Below are the code and all the weights of a small trained network. Each question names an input and a target symbol and asks about switching units off, where a switched-off unit gives its printed mean instead of its output.

import numpy as np


def w(rows, s, z=0):
    codes = np.array(rows[::2]) - 128.0
    scale = np.full(codes.shape[1], s)
    scale[-1] = z or s
    return codes * scale


def norm(h):
    return h / np.sqrt((h * h).mean(-1, keepdims=True) + 1e-5)


def f(y):
    return y / 2 * (1 + np.tanh(0.7978845608 * (y + 0.044715 * y**3)))


def softmax(a):
    e = np.exp(a - a.max(-1, keepdims=True))
    return e / e.sum(-1, keepdims=True)


def log_softmax(a):
    a = a - a.max(-1, keepdims=True)
    return a - np.log(np.exp(a).sum(-1, keepdims=True))


def net(x, mask):
    ids = ['ΞΠΣΦΩαβγεζηθλμτψ'.index(c) for c in x.split()]
    T = len(ids)
    res = E[ids] + P[:T]
    u = 0
    for l in range(2):
        q, k, v = (norm(res) @ M[l].T for M in (Q, K, V))
        z = softmax(np.where(np.tri(T) > 0, q @ k.T / 4**0.5, -1e9)) @ v
        res = res + np.where(mask[u], z, O[l][:, -1]) @ O[l][:, :-1]
        u += 1
        y = f(norm(res) @ A[l][:, :-1].T + A[l][:, -1])
        res = res + np.where(mask[u : u + 4], y, B[l][:, -1]) @ B[l][:, :-1]
        u += 4
    return log_softmax(norm(res)[-1] @ U[:, :-1].T + U[:, -1])


Q, K, V, O, A, B = {}, {}, {}, {}, {}, {}
E = w([
[56,145,158,210,138,141,149,96,138,133],'Ξ',
[157,158,66,10,139,142,90,149,88,6],'Π',
[134,169,109,99,137,147,172,161,144,102],'Σ',
[61,77,120,156,59,157,63,87,69,49],'Φ',
[143,144,83,127,127,72,158,100,196,110],'Ω',
[154,150,76,83,240,53,158,134,131,75],'α',
[115,186,126,127,139,123,153,158,98,66],'β',
[114,97,139,105,180,130,89,41,151,101],'γ',
[153,77,121,124,87,34,93,81,116,114],'ε',
[176,193,93,178,121,134,57,86,137,119],'ζ',
[152,182,198,84,125,88,87,100,30,169],'η',
[146,112,169,104,142,72,99,180,142,59],'θ',
[82,163,134,162,187,163,130,151,67,58],'λ',
[139,88,116,78,111,157,100,51,134,107],'μ',
[83,158,114,123,53,156,121,133,139,102],'τ',
[102,96,190,34,58,159,190,54,214,73],'ψ',
],0.02)
P = w([
[88,243,80,3,36,124,106,95,142,164],'0',
[124,220,146,52,65,139,138,93,134,112],'1',
[143,198,166,78,98,141,160,117,116,105],'2',
[156,181,167,97,117,126,163,130,114,107],'3',
[172,162,160,105,134,134,159,138,108,108],'4',
[188,152,158,131,146,131,162,149,114,116],'5',
[194,148,155,135,154,142,152,141,118,131],'6',
[226,141,144,144,150,156,143,139,121,144],'7',
],0.0075)
Q[0] = w([
[24,14,127,67,74,85,142,177,119,207],'0.h0',
[75,79,109,86,69,129,89,227,187,150],'0.h0',
[95,96,75,136,254,122,28,251,174,179],'0.h0',
[182,143,171,146,57,122,106,146,108,134],'0.h0',
],0.0056)
K[0] = w([
[41,11,135,23,145,104,235,128,106,92],'0.h0',
[60,50,115,105,44,103,170,176,109,95],'0.h0',
[22,110,137,84,212,114,91,195,249,28],'0.h0',
[144,147,142,112,76,74,94,192,73,254],'0.h0',
],0.0057)
V[0] = w([
[61,187,134,92,81,57,116,142,79,139],'0.h0',
[130,61,241,127,92,105,156,249,133,140],'0.h0',
[247,120,146,238,99,121,15,185,171,128],'0.h0',
[253,188,160,169,64,131,92,118,19,230],'0.h0',
],0.0053)
O[0] = w([
[204,124,162,191,134,168,148,58,202,143,231],'0.h0',
[122,56,167,2,96,113,179,86,79,99,3],'0.h0',
[29,6,125,101,223,51,166,168,167,56,83],'0.h0',
[24,151,77,75,229,86,57,134,115,106,106],'0.h0',
],0.007,0.0039)
A[0] = w([
[79,204,124,188,194,142,109,254,187,93,131],'0.n0',
[69,68,88,51,142,44,128,45,147,202,143],'0.n1',
[163,248,70,167,153,209,74,143,156,162,5],'0.n2',
[184,132,61,18,121,152,154,207,212,189,126],'0.n3',
],0.0059,0.0025)
B[0] = w([
[87,145,109,63,53,161,188,1,146,85,206],'0.n0',
[134,167,110,179,68,142,220,101,44,73,141],'0.n1',
[165,47,149,119,192,98,143,166,112,120,253],'0.n2',
[141,177,122,173,109,203,105,89,74,160,139],'0.n3',
],0.0098,0.0048)
Q[1] = w([
[120,124,117,110,151,89,149,151,118,156],'1.h0',
[138,185,152,120,169,134,129,119,143,129],'1.h0',
[116,145,102,145,203,110,156,62,161,8],'1.h0',
[108,119,118,126,97,116,77,204,139,198],'1.h0',
],0.013)
K[1] = w([
[145,196,116,82,154,122,212,172,152,153],'1.h0',
[125,178,195,161,169,121,83,115,114,109],'1.h0',
[60,98,89,170,181,30,64,149,81,82],'1.h0',
[227,154,147,143,129,255,218,173,232,144],'1.h0',
],0.0079)
V[1] = w([
[140,182,108,159,89,116,106,1,115,83],'1.h0',
[126,215,170,90,187,99,128,114,80,196],'1.h0',
[83,129,148,77,184,252,135,155,201,120],'1.h0',
[60,86,170,218,45,164,4,152,36,102],'1.h0',
],0.0073)
O[1] = w([
[61,113,68,142,137,124,186,126,95,111,246],'1.h0',
[93,119,211,54,111,102,138,73,86,141,135],'1.h0',
[153,108,165,96,109,157,57,136,248,96,67],'1.h0',
[144,144,131,148,136,210,97,162,84,107,117],'1.h0',
],0.012,0.011)
A[1] = w([
[152,106,129,136,76,106,130,99,142,103,145],'1.n0',
[66,210,92,162,3,92,109,139,107,107,137],'1.n1',
[73,159,138,70,194,106,100,73,174,134,124],'1.n2',
[107,100,128,168,189,171,94,121,99,136,253],'1.n3',
],0.011,0.0033)
B[1] = w([
[60,227,79,179,109,128,47,150,54,139,206],'1.n0',
[96,220,139,113,189,120,53,186,146,213,253],'1.n1',
[190,244,183,159,220,255,159,99,143,50,225],'1.n2',
[146,108,167,199,68,43,153,110,117,15,231],'1.n3',
],0.0071,0.0048)
U = w([
[125,254,101,156,135,174,111,80,76,110,253],'Ξ',
[132,120,165,165,94,99,164,110,108,21,104],'Π',
[196,8,136,89,210,79,174,163,166,116,228],'Σ',
[187,132,86,41,159,178,75,160,108,116,36],'Φ',
[133,146,165,119,128,47,37,202,138,121,162],'Ω',
[90,74,63,135,159,99,165,165,65,161,70],'α',
[74,112,204,219,95,133,137,136,174,164,26],'β',
[156,119,62,146,144,93,122,136,202,182,69],'γ',
[51,100,79,95,180,133,103,127,222,68,115],'ε',
[120,129,130,128,180,196,72,203,156,188,174],'ζ',
[131,84,148,168,153,231,78,235,99,76,77],'η',
[81,100,206,46,156,161,92,84,71,135,75],'θ',
[197,134,200,180,216,161,68,113,146,134,38],'λ',
[203,112,146,95,110,197,171,177,149,187,137],'μ',
[96,106,151,99,34,176,132,127,171,129,107],'τ',
[150,76,84,120,63,127,56,51,113,119,46],'ψ',
],0.0089,0.0043)

Each question gives the input, a string of symbols that net reads in full, and the target symbol t.
The units are the heads (4 rows each of Q, K, V and O) and the neurons (one row each of A and B). Each row of codes is followed by its name. A weight is (code - 128) times the scale printed after its matrix; where a second scale follows, it is the last column's (O, A, B and U).
mask holds one flag per unit, layer by layer, with each layer's heads first. A switched-off unit (its flag False) gives its mean, the last column of its rows in O or B, instead of its output. The means were averaged over made-up inputs and are rounded, as every weight is.
A unit's drop is (log p(t) with every unit on - log p(t) with that unit switched off) / (log p(t) with every unit on - log p(t) with every unit switched off).
The circuit of an input: a set's keep is (log p(t) with only the set's units on - log p(t) with every unit switched off) / (log p(t) with every unit on - log p(t) with every unit switched off). Starting from all 10 units, units are removed one at a time, each time the one whose removal leaves the highest keep (on an exact tie, the one counted first), for as long as the keep stays at least 0.8.
circuit, biggest first: the units of the circuit, biggest drop first
k most important neurons: the k neurons with the biggest drops, biggest first
k most important neurons of layer l: the k neurons of layer l with the biggest drops, biggest first
input γ θ τ θ γ Ω Φ γ, target η: circuit, biggest first : (1.h0)
input θ β ζ θ, target ε: circuit, biggest first : (0.h0 0.n0 1.h0)
input Ω Σ Π μ λ, target Π: circuit, biggest first : (1.h0 1.n1 1.n3)
input ε γ ε α β θ, target α: circuit, biggest first : (1.h0 1.n2)
input ε θ μ θ γ λ Σ λ, target α: circuit, biggest first : (1.h0 1.n2)
input ε λ η μ λ μ, target θ: circuit, biggest first : (0.h0 1.h0 0.n1)
input θ θ Ξ, target β: circuit, biggest first : (0.h0 1.n2 1.h0)
input γ θ η Ξ, target θ: circuit, biggest first : (1.h0 0.h0)
input γ Σ θ γ θ, target Ω: 3 most important neurons : (1.n0 1.n2 0.n2)
input θ θ Σ ε Φ β θ γ, target η: 2 most important neurons : (0.n1 0.n0)
input λ μ θ μ λ β Ω, target γ: 3 most important neurons of layer 0 : (0.n0 0.n2 0.n1)
input θ ε θ β θ μ τ θ, target Σ: 2 most important neurons : (0.n0 0.n1)
input β θ γ θ α Π, target Φ: 2 most important neurons : (0.n0 1.n3)
input θ μ θ μ θ θ, target Ω: circuit, biggest first : (1.h0)
input γ ζ ε θ Ξ β ε θ, target α: 2 most important neurons : (0.n0 1.n2)
input γ θ ε ε ψ μ Σ, target α: 2 most important neurons : (0.n2 1.n2)
input θ θ γ Ω γ γ γ γ, target Σ: 3 most important neurons : (0.n2 0.n0 1.n1)
input β θ μ, target ψ: 2 most important neurons : (1.n2 0.n2)
input Ω θ γ γ β θ γ Ω, target γ: 2 most important neurons : (1.n2 0.n1)
input ζ θ Σ Σ, target ε: most important neuron : (0.n0)
input θ θ μ Σ γ γ Ξ λ, target Π: 3 most important neurons : (0.n2 1.n1 1.n2)
input γ θ τ β θ Σ, target μ: 3 most important neurons of layer 0 : (0.n2 0.n1 0.n0)
input ζ γ θ θ, target ε: 2 most important neurons : (0.n0 1.n3)
input γ α Ξ, target β: 3 most important neurons of layer 0 : (0.n2 0.n1 0.n3)
input γ θ θ μ, target ψ: 3 most important neurons of layer 0 : (0.n1 0.n2 0.n0)
input η β ζ γ γ, target ε: 2 most important neurons of layer 0 : (0.n0 0.n3)
input λ ε τ, target α: most important neuron of layer 0 : (0.n2)
input θ α θ γ θ γ ζ θ, target Σ: 2 most important neurons of layer 1 : (1.n1 1.n3)
